Below is a small trained network, with its code and all its weights. Each question gives an input and a target symbol and asks what happens when units are switched off, that is, made to give their printed mean instead of their output.

import numpy as np


def w(rows, s, z=0):
    codes = np.array(rows[::2]) - 128.0
    scale = np.full(codes.shape[1], s)
    scale[-1] = z or s
    return codes * scale


def norm(h):
    return h / np.sqrt((h * h).mean(-1, keepdims=True) + 1e-5)


def f(y):
    return np.maximum(y, 0)


def softmax(a):
    e = np.exp(a - a.max(-1, keepdims=True))
    return e / e.sum(-1, keepdims=True)


def log_softmax(a):
    a = a - a.max(-1, keepdims=True)
    return a - np.log(np.exp(a).sum(-1, keepdims=True))


def net(x, mask):
    ids = ['αβδεθλξστφ'.index(c) for c in x.split()]
    T = len(ids)
    res = E[ids] + P[:T]
    u = 0
    for l in range(3):
        q, k, v = (norm(res) @ M[l].T for M in (Q, K, V))
        z = softmax(np.where(np.tri(T) > 0, q @ k.T / 2**0.5, -1e9)) @ v
        res = res + np.where(mask[u], z, O[l][:, -1]) @ O[l][:, :-1]
        u += 1
        y = f(norm(res) @ A[l][:, :-1].T + A[l][:, -1])
        res = res + np.where(mask[u : u + 4], y, B[l][:, -1]) @ B[l][:, :-1]
        u += 4
    return log_softmax(norm(res)[-1] @ U[:, :-1].T + U[:, -1])


Q, K, V, O, A, B = {}, {}, {}, {}, {}, {}
E = w([
[101,149,108,164,127,151,174,157,123],'α',
[107,126,100,122,143,80,155,177,84],'β',
[148,155,116,128,133,165,183,146,90],'δ',
[112,122,119,215,110,121,90,130,185],'ε',
[169,126,126,70,132,85,139,211,151],'θ',
[167,165,154,126,88,104,86,103,62],'λ',
[119,134,167,107,46,119,152,102,165],'ξ',
[101,102,150,40,139,160,82,136,111],'σ',
[92,94,173,115,126,136,111,87,51],'τ',
[1,208,60,66,193,160,132,126,161],'φ',
],0.025)
P = w([
[57,164,65,127,64,152,164,189,64],'0',
[103,112,20,103,100,113,146,121,108],'1',
[119,146,120,130,51,182,136,187,114],'2',
[120,132,76,116,141,103,148,110,103],'3',
[121,154,161,148,89,173,145,178,129],'4',
[127,135,111,122,167,92,148,107,116],'5',
[129,161,195,141,113,164,136,169,143],'6',
[129,135,142,127,182,82,138,87,147],'7',
[138,158,228,164,128,149,134,171,166],'8',
[143,137,175,138,206,81,122,88,178],'9',
[122,162,253,157,153,137,142,148,152],'10',
],0.017)
Q[0] = w([
[110,104,53,128,252,111,174,76,149],'0.h0',
[120,177,216,187,183,131,207,182,105],'0.h0',
],0.017)
K[0] = w([
[146,167,3,162,120,174,172,177,124],'0.h0',
[159,137,224,143,178,129,115,133,164],'0.h0',
],0.017)
V[0] = w([
[184,219,153,63,87,47,211,179,246],'0.h0',
[145,201,152,177,3,35,128,27,109],'0.h0',
],0.0062)
O[0] = w([
[81,144,120,53,107,117,196,84,128,177],'0.h0',
[129,255,150,66,97,106,60,143,188,255],'0.h0',
],0.013,0.00071)
A[0] = w([
[44,103,186,162,63,148,193,175,116,144],'0.n0',
[196,120,45,55,168,67,163,160,210,55],'0.n1',
[168,161,178,148,103,166,133,125,68,3],'0.n2',
[94,133,148,39,116,254,79,75,123,201],'0.n3',
],0.009,0.0041)
B[0] = w([
[247,157,116,114,173,163,63,121,173,254],'0.n0',
[80,185,139,174,1,129,157,166,40,154],'0.n1',
[111,114,105,158,195,81,145,199,173,164],'0.n2',
[130,93,113,121,134,135,136,216,178,212],'0.n3',
],0.011,0.0072)
Q[1] = w([
[137,159,70,105,173,107,128,75,150],'1.h0',
[129,166,245,135,183,207,120,167,111],'1.h0',
],0.012)
K[1] = w([
[177,159,79,128,126,121,150,71,157],'1.h0',
[106,129,249,118,179,191,131,113,152],'1.h0',
],0.014)
V[1] = w([
[152,120,182,41,131,248,62,54,93],'1.h0',
[104,21,170,3,121,122,79,240,168],'1.h0',
],0.0055)
O[1] = w([
[86,156,95,57,201,242,140,95,99,50],'1.h0',
[50,98,134,34,67,128,88,17,2,254],'1.h0',
],0.0083,0.00073)
A[1] = w([
[205,104,168,162,137,178,73,111,1,143],'1.n0',
[142,122,169,109,169,206,67,237,120,74],'1.n1',
[104,155,194,146,150,190,48,248,189,1],'1.n2',
[60,152,231,125,113,230,112,214,41,112],'1.n3',
],0.009,0.0074)
B[1] = w([
[184,110,105,82,106,167,92,147,247,234],'1.n0',
[76,150,152,199,155,28,144,170,154,253],'1.n1',
[66,60,142,108,139,53,147,87,16,224],'1.n2',
[147,60,180,236,80,164,116,69,195,243],'1.n3',
],0.011,0.0066)
Q[2] = w([
[135,147,2,125,126,91,121,29,104],'2.h0',
[149,146,102,168,115,108,172,108,132],'2.h0',
],0.015)
K[2] = w([
[163,108,70,157,24,190,77,248,48],'2.h0',
[127,125,109,173,79,84,186,149,158],'2.h0',
],0.011)
V[2] = w([
[254,142,181,107,61,143,126,85,148],'2.h0',
[248,128,213,171,165,72,135,49,89],'2.h0',
],0.0089)
O[2] = w([
[208,125,31,178,42,126,170,178,184,58],'2.h0',
[141,119,2,188,47,148,117,205,79,5],'2.h0',
],0.01,0.0025)
A[2] = w([
[69,177,44,103,205,140,99,171,96,2],'2.n0',
[45,190,172,169,89,123,101,147,36,96],'2.n1',
[123,76,130,193,177,70,103,154,5,16],'2.n2',
[182,150,111,58,134,226,222,143,34,38],'2.n3',
],0.013,0.0085)
B[2] = w([
[101,172,112,155,78,186,86,103,88,149],'2.n0',
[147,85,130,107,108,156,175,151,101,254],'2.n1',
[114,107,60,96,112,106,97,85,170,196],'2.n2',
[157,145,118,157,121,104,145,2,119,231],'2.n3',
],0.023,0.005)
U = w([
[72,168,88,146,123,196,108,124,90,214],'α',
[189,171,97,76,144,101,43,130,75,180],'β',
[156,145,81,123,195,138,183,180,139,149],'δ',
[114,91,39,67,134,93,147,122,115,116],'ε',
[153,144,106,144,115,131,157,38,94,167],'θ',
[124,117,154,144,75,156,181,152,52,148],'λ',
[74,176,131,106,68,134,178,115,214,6],'ξ',
[171,102,118,97,93,254,100,96,161,62],'σ',
[82,120,147,222,87,75,101,107,159,7],'τ',
[97,118,156,77,200,123,122,115,101,255],'φ',
],0.0098,0.0032)

Each question gives the input, a string of symbols that net reads in full, and the target symbol t.
The units are the heads (2 rows each of Q, K, V and O) and the neurons (one row each of A and B). Each row of codes is followed by its name. A weight is (code - 128) times the scale printed after its matrix; where a second scale follows, it is the last column's (O, A, B and U).
mask holds one flag per unit, layer by layer, with each layer's heads first. A switched-off unit (its flag False) gives its mean, the last column of its rows in O or B, instead of its output. The means were averaged over made-up inputs and are rounded, as every weight is.
A unit's drop is (log p(t) with every unit on - log p(t) with that unit switched off) / (log p(t) with every unit on - log p(t) with every unit switched off).
The circuit of an input: a set's keep is (log p(t) with only the set's units on - log p(t) with every unit switched off) / (log p(t) with every unit on - log p(t) with every unit switched off). Starting from the 12 units with the biggest drops (on a tie, the unit counted first), units are removed one at a time, each time the one whose removal leaves the highest keep (on an exact tie, the one counted first), for as long as the keep stays at least 0.8.
units of the circuit, in order: the units of the circuit, biggest drop first
unit that matters most: the unit with the biggest drop
k most important neurons: the k neurons with the biggest drops, biggest first
top k neurons in layer l: the k neurons of layer l with the biggest drops, biggest first
input φ δ σ, target φ: 3 most important neurons	(0.n3; 1.n1; 0.n1)
input α α τ θ α, target τ: unit that matters most	0.h0
input ξ α τ δ α δ δ σ α, target σ: units of the circuit, in order	(1.h0; 0.n0)
input α φ ε α β, target ε: units of the circuit, in order	(2.n2; 1.n2)
input δ α λ λ τ α δ σ φ ε δ, target φ: units of the circuit, in order	(2.h0; 1.n2)
input β τ δ δ α θ δ α α ε δ, target ε: units of the circuit, in order	(1.n2; 2.n2; 2.h0)
input ξ ξ δ τ λ, target τ: top 3 neurons in layer 1	(1.n1; 1.n3; 1.n2)
input λ δ δ β τ, target τ: top 3 neurons in layer 1	(1.n3; 1.n1; 1.n0)
input δ σ δ τ α δ λ δ θ, target λ: top 2 neurons in layer 0	(0.n1; 0.n0)
input δ α λ δ θ τ ξ, target τ: units of the circuit, in order	(0.h0; 1.n1)
input ε ξ β δ ε, target ε: 2 most important neurons	(1.n2; 1.n0)
input θ σ λ λ α, target λ: top 3 neurons in layer 1	(1.n2; 1.n0; 1.n3)
input α δ φ ε α ξ τ δ ξ δ δ, target ξ: top 2 neurons in layer 0	(0.n3; 0.n1)
input ε δ ξ α λ τ δ τ δ, target τ: most important neuron	(1.n3)
input σ δ θ α λ δ δ δ τ, target τ: top 3 neurons in layer 1	(1.n3; 1.n1; 1.n0)
input δ σ α, target σ: 2 most important neurons	(1.n0; 0.n3)
input δ ε σ λ λ α δ λ λ δ β, target λ: units of the circuit, in order	(0.h0; 2.n1; 1.n0; 2.h0)
input τ α σ, target τ: 2 most important neurons	(1.n3; 1.n1)
input δ δ τ δ β ε δ, target ε: top 2 neurons in layer 2	(2.n2; 2.n1)
input σ δ β δ θ ε α, target θ: units of the circuit, in order	(0.h0; 2.n3; 0.n0; 1.n3)
input θ α δ, target θ: units of the circuit, in order	(2.n3)
input θ δ δ α δ δ λ α ε, target λ: top 2 neurons in layer 1	(1.n2; 1.n0)
input θ θ α τ, target σ: 3 most important neurons	(1.n0; 1.n1; 1.n2)
input δ θ δ δ θ α δ δ δ, target δ: 4 most important neurons	(1.n1; 0.n0; 0.n2; 1.n3)
input σ α ε, target σ: 2 most important neurons	(1.n0; 0.n3)
input τ ε α λ σ λ θ δ β, target θ: top 2 neurons in layer 1	(1.n3; 1.n0)
